Below is a small trained network, with its code and all its weights. Each question gives an input and a target symbol and asks what happens when units are switched off, that is, made to give their printed mean instead of their output.

import numpy as np


def w(rows, s, z=0):
    codes = np.array(rows[::2]) - 128.0
    scale = np.full(codes.shape[1], s)
    scale[-1] = z or s
    return codes * scale


def f(y):
    return np.maximum(y, 0)


def softmax(a):
    e = np.exp(a - a.max(-1, keepdims=True))
    return e / e.sum(-1, keepdims=True)


def log_softmax(a):
    a = a - a.max(-1, keepdims=True)
    return a - np.log(np.exp(a).sum(-1, keepdims=True))


def net(x, mask):
    ids = ['ΘΦαβγτω'.index(c) for c in x.split()]
    T = len(ids)
    res = E[ids] + P[:T]
    q, k, v = (res @ M[0].T for M in (Q, K, V))
    z = softmax(np.where(np.tri(T) > 0, q @ k.T / 4**0.5, -1e9)) @ v
    res = res + np.where(mask[0], z, O[0][:, -1]) @ O[0][:, :-1]
    y = f(res @ A[0][:, :-1].T + A[0][:, -1])
    res = res + np.where(mask[1:9], y, B[0][:, -1]) @ B[0][:, :-1]
    return log_softmax(res[-1] @ U[:, :-1].T + U[:, -1])


Q, K, V, O, A, B = {}, {}, {}, {}, {}, {}
E = w([
[126,80,73,115,157,119,127,76,58,135,208,70],'Θ',
[100,141,212,148,196,139,63,183,196,78,168,72],'Φ',
[167,92,91,140,131,120,63,179,104,148,133,131],'α',
[138,94,21,125,122,75,182,59,155,93,169,134],'β',
[138,112,207,181,84,154,135,124,141,136,233,183],'γ',
[241,156,69,222,168,89,213,3,144,160,56,109],'τ',
[181,189,24,74,146,236,163,147,54,176,132,239],'ω',
],0.019)
P = w([
[143,125,104,165,161,158,6,73,119,104,168,130],'0',
[105,197,134,149,116,89,101,104,124,170,176,66],'1',
[198,53,72,131,138,156,96,92,197,107,172,127],'2',
[111,138,135,103,88,103,155,147,149,164,154,70],'3',
[112,120,101,200,150,142,104,133,51,29,131,143],'4',
[74,164,155,160,156,42,138,119,119,154,122,139],'5',
[127,28,109,165,212,122,111,145,187,54,123,193],'6',
[54,135,165,143,144,56,178,160,110,135,95,154],'7',
[116,3,81,108,120,198,143,195,124,30,149,107],'8',
[83,112,164,86,92,106,210,188,124,130,99,119],'9',
[127,83,50,136,48,225,161,197,82,39,118,121],'10',
[70,166,138,160,130,66,158,138,135,162,116,134],'11',
],0.016)
Q[0] = w([
[104,201,122,92,86,158,129,124,109,102,124,116],'H0',
[134,207,136,131,8,99,120,128,90,134,101,66],'H0',
[142,98,73,253,98,205,179,199,75,16,140,59],'H0',
[48,113,158,90,110,86,130,141,127,174,98,88],'H0',
],0.013)
K[0] = w([
[195,100,116,51,105,177,95,131,133,157,205,63],'H0',
[155,113,95,126,86,197,113,120,202,173,159,12],'H0',
[184,46,171,71,95,159,225,178,175,100,52,137],'H0',
[135,128,128,103,156,51,43,129,166,94,164,53],'H0',
],0.011)
V[0] = w([
[118,79,205,196,60,169,93,117,129,163,125,114],'H0',
[124,125,87,60,132,2,85,121,128,49,152,84],'H0',
[113,118,121,101,92,172,100,152,100,181,159,181],'H0',
[84,154,136,108,119,118,168,57,145,77,252,155],'H0',
],0.0079)
O[0] = w([
[141,2,81,123,186,154,152,236,174,206,123,92,40],'H0',
[78,198,95,160,139,53,97,162,86,123,149,167,85],'H0',
[110,61,175,101,173,27,139,99,135,117,137,188,1],'H0',
[10,126,170,116,102,197,118,116,125,92,74,221,110],'H0',
],0.0087,0.0068)
A[0] = w([
[1,153,175,62,152,71,146,156,82,220,143,43,126],'N0',
[108,138,188,147,45,52,153,153,47,207,165,112,65],'N1',
[118,87,75,188,149,180,70,104,136,54,93,99,51],'N2',
[65,195,173,78,151,114,65,238,139,242,75,70,128],'N3',
[183,70,86,151,117,153,34,87,75,117,63,145,3],'N4',
[133,53,89,180,135,133,93,99,141,74,159,111,60],'N5',
[77,198,199,181,88,111,155,128,167,211,139,69,65],'N6',
[124,70,109,152,88,65,78,211,109,109,219,180,168],'N7',
],0.0081,0.0044)
B[0] = w([
[185,181,106,141,91,193,121,236,72,75,221,206,182],'N0',
[117,7,112,153,73,181,102,190,156,198,2,149,162],'N1',
[72,103,128,151,85,64,106,165,78,215,168,167,254],'N2',
[142,46,147,68,53,83,108,75,108,134,67,138,206],'N3',
[133,91,152,104,133,156,202,111,186,69,184,142,221],'N4',
[190,146,157,98,145,188,113,148,91,167,184,98,215],'N5',
[105,103,217,68,195,216,160,139,138,64,116,137,213],'N6',
[69,187,155,119,206,86,137,108,160,121,66,66,222],'N7',
],0.0094,0.0089)
U = w([
[148,191,220,69,134,124,190,104,73,211,150,150,4],'Θ',
[158,89,154,131,124,144,83,69,88,124,67,94,203],'Φ',
[166,173,161,118,217,168,157,108,110,87,98,55,148],'α',
[89,149,130,141,104,119,160,91,184,64,147,100,214],'β',
[103,86,190,153,144,180,178,102,133,145,127,120,17],'γ',
[211,145,157,202,118,174,130,158,110,132,170,147,121],'τ',
[196,82,190,140,131,144,111,83,118,2,136,120,89],'ω',
],0.0061,0.0028)

Each question gives the input, a string of symbols that net reads in full, and the target symbol t.
The units are the heads (4 rows each of Q, K, V and O) and the neurons (one row each of A and B). Each row of codes is followed by its name. A weight is (code - 128) times the scale printed after its matrix; where a second scale follows, it is the last column's (O, A, B and U).
mask holds one flag per unit, heads first, then neurons. A switched-off unit (its flag False) gives its mean, the last column of its rows in O or B, instead of its output. The means were averaged over made-up inputs and are rounded, as every weight is.
A unit's drop is (log p(t) with every unit on - log p(t) with that unit switched off) / (log p(t) with every unit on - log p(t) with every unit switched off).
The circuit of an input: a set's keep is (log p(t) with only the set's units on - log p(t) with every unit switched off) / (log p(t) with every unit on - log p(t) with every unit switched off). Starting from all 9 units, units are removed one at a time, each time the one whose removal leaves the highest keep (on an exact tie, the one counted first), for as long as the keep stays at least 0.8.
units of the circuit, in order: the units of the circuit, biggest drop first
k most important neurons: the k neurons with the biggest drops, biggest first
drop of u: that unit's drop, to one decimal
input τ ω γ Φ α γ, target γ: units of the circuit, in order => (N1; N6)
input β α τ Θ Φ ω α τ β Φ α, target β: units of the circuit, in order => (H0; N7; N5)
input β ω Θ β ω γ α γ Θ α, target Φ: 2 most important neurons => (N1; N3)
input α τ Θ β Θ, target β: most important neuron => (N7)
input Φ Φ Φ β Φ, target β: units of the circuit, in order => (H0; N5)
input α Θ τ β Φ Θ, target τ: 2 most important neurons => (N0; N1)
input τ α Φ τ Φ Φ α, target α: units of the circuit, in order => (N7; H0)
input α α Φ τ τ ω τ Θ Φ τ, target α: 2 most important neurons => (N2; N6)
input τ τ γ Φ Φ α ω α τ Φ γ τ, target α: units of the circuit, in order => (N6; N2)
input τ Θ α α, target Φ: units of the circuit, in order => (N3; N1; H0)
input α τ ω ω α ω γ α τ τ τ Φ, target ω: units of the circuit, in order => (N3; N0; N6)
input Φ Φ ω Φ τ τ τ Φ β Θ Θ, target β: units of the circuit, in order => (H0; N7)
input α τ α ω Θ α Φ α Θ Θ, target τ: units of the circuit, in order => (N0; H0)
input α γ γ Φ β, target γ: most important neuron => (N2)
input Θ τ Φ α γ Φ, target ω: 3 most important neurons => (N3; N0; N6)
input Φ α τ τ β Φ τ ω τ α β, target τ: drop of H0 => 0.3
input α τ τ ω τ τ Φ τ α Φ α, target α: drop of N7 => 0.8
input Φ α τ τ τ ω Φ β γ Φ Φ, target γ: drop of H0 => 1.0
